Below is a small trained network, with its code and all its weights. Each question gives an input and a class and asks what happens when units are switched off, that is, made to give their printed mean instead of their output.

import numpy as np


def w(rows, s, z=0):
    codes = np.array(rows[::2]) - 128.0
    scale = np.full(codes.shape[1], s)
    scale[-1] = z or s
    return codes * scale


def f(y):
    return np.maximum(y, 0)


def log_softmax(a):
    a = a - a.max(-1, keepdims=True)
    return a - np.log(np.exp(a).sum(-1, keepdims=True))


def net(x, mask):
    res = np.array(x, float).reshape(1, 4) / 4 @ E
    y = f(res @ A[0][:, :-1].T + A[0][:, -1])
    res = res + np.where(mask, y, B[0][:, -1]) @ B[0][:, :-1]
    return log_softmax(res[-1] @ U[:, :-1].T + U[:, -1])


A, B = {}, {}
E = w([
[133,198,114,124,111,191,103,134,141,80],'x0',
[79,66,140,129,116,146,145,5,124,129],'x1',
[178,140,216,136,140,183,114,98,72,119],'x2',
[92,154,125,169,92,74,104,158,72,102],'x3',
],0.019)
A[0] = w([
[154,79,127,63,203,91,111,83,141,210,64],'N0',
[136,161,46,115,201,184,155,144,107,133,127],'N1',
[216,112,209,101,120,157,62,63,9,146,136],'N2',
[10,150,75,215,57,59,71,146,60,79,202],'N3',
[128,176,101,97,142,209,126,95,154,109,191],'N4',
[239,106,106,130,182,48,190,226,99,190,137],'N5',
[93,144,88,161,124,176,79,19,86,58,36],'N6',
[201,208,152,189,161,235,76,153,8,45,207],'N7',
[215,136,189,160,196,151,130,119,138,130,48],'N8',
[182,157,197,104,147,168,121,109,78,201,227],'N9',
[1,83,62,116,127,76,119,90,152,185,97],'N10',
[186,140,185,103,132,128,54,159,152,111,254],'N11',
[128,112,155,126,56,62,122,129,105,156,157],'N12',
[57,81,90,112,209,136,119,131,182,199,149],'N13',
],0.0088,0.003)
B[0] = w([
[153,155,129,138,115,103,176,91,108,100,186],'N0',
[150,141,89,107,134,127,121,81,176,157,163],'N1',
[171,128,136,100,77,232,77,187,182,145,230],'N2',
[95,140,121,112,166,107,113,97,56,157,233],'N3',
[136,151,162,100,100,149,107,90,107,129,191],'N4',
[167,156,170,170,51,144,51,246,93,241,209],'N5',
[183,97,145,157,121,96,131,202,92,128,194],'N6',
[140,226,221,168,55,110,174,105,147,185,251],'N7',
[65,97,80,97,165,148,116,84,147,109,187],'N8',
[175,131,95,74,147,188,105,130,162,83,206],'N9',
[99,219,132,128,116,85,111,147,140,182,219],'N10',
[187,213,125,144,121,163,47,181,175,175,186],'N11',
[168,129,107,152,180,102,65,129,118,163,165],'N12',
[184,186,177,111,90,111,149,147,127,102,189],'N13',
],0.011,0.02)
U = w([
[181,150,160,119,83,150,100,221,135,179,211],'0',
[131,152,195,147,118,86,233,50,109,115,116],'1',
[117,75,107,107,198,149,158,161,139,85,5],'2',
[179,10,132,75,158,187,142,112,122,37,64],'3',
[37,120,68,141,213,63,77,135,69,143,143],'4',
[118,161,127,44,153,174,128,76,213,130,149],'5',
[90,88,111,166,135,170,175,143,148,119,49],'6',
],0.011,0.003)

Each question gives the input, the list of numbers given to net, and the class t.
The units are the neurons (one row each of A and B). Each row of codes is followed by its name. A weight is (code - 128) times the scale printed after its matrix; where a second scale follows, it is the last column's (A, B and U).
mask holds one flag per neuron, in row order. A switched-off neuron (its flag False) gives its mean, the last column of its row in B, instead of its output. The means were averaged over made-up inputs and are rounded, as every weight is.
A unit's drop is (log p(t) with every unit on - log p(t) with that unit switched off) / (log p(t) with every unit on - log p(t) with every unit switched off).
The circuit of an input: a set's keep is (log p(t) with only the set's units on - log p(t) with every unit switched off) / (log p(t) with every unit on - log p(t) with every unit switched off). Starting from the 12 units with the biggest drops (on a tie, the unit counted first), units are removed one at a time, each time the one whose removal leaves the highest keep (on an exact tie, the one counted first), for as long as the keep stays at least 0.8.
units of the circuit, in order: the units of the circuit, biggest drop first
top k neurons: the k neurons with the biggest drops, biggest first
drop when u is switched off: that unit's drop, to one decimal
input [0,-1,-4,1], class 4: units of the circuit, in order => [N2, N7, N11]
input [1,1,-7,-2], class 5: top 3 neurons => [N5, N7, N6]
input [2,1,-5,-6], class 5: units of the circuit, in order => [N5]
input [2,-1,6,-5], class 5: units of the circuit, in order => [N5, N8]
input [5,-2,2,-4], class 5: top 2 neurons => [N5, N6]
input [-2,7,0,-2], class 1: top 3 neurons => [N5, N11, N0]
input [2,6,-8,0], class 4: units of the circuit, in order => [N7, N2]
input [1,-1,-3,-6], class 5: top 4 neurons => [N5, N6, N7, N2]
input [1,4,5,-8], class 5: drop when N10 is switched off => 0.0
input [-3,6,-3,-2], class 1: drop when N5 is switched off => 0.1
input [-4,0,2,8], class 4: drop when N3 is switched off => 0.3
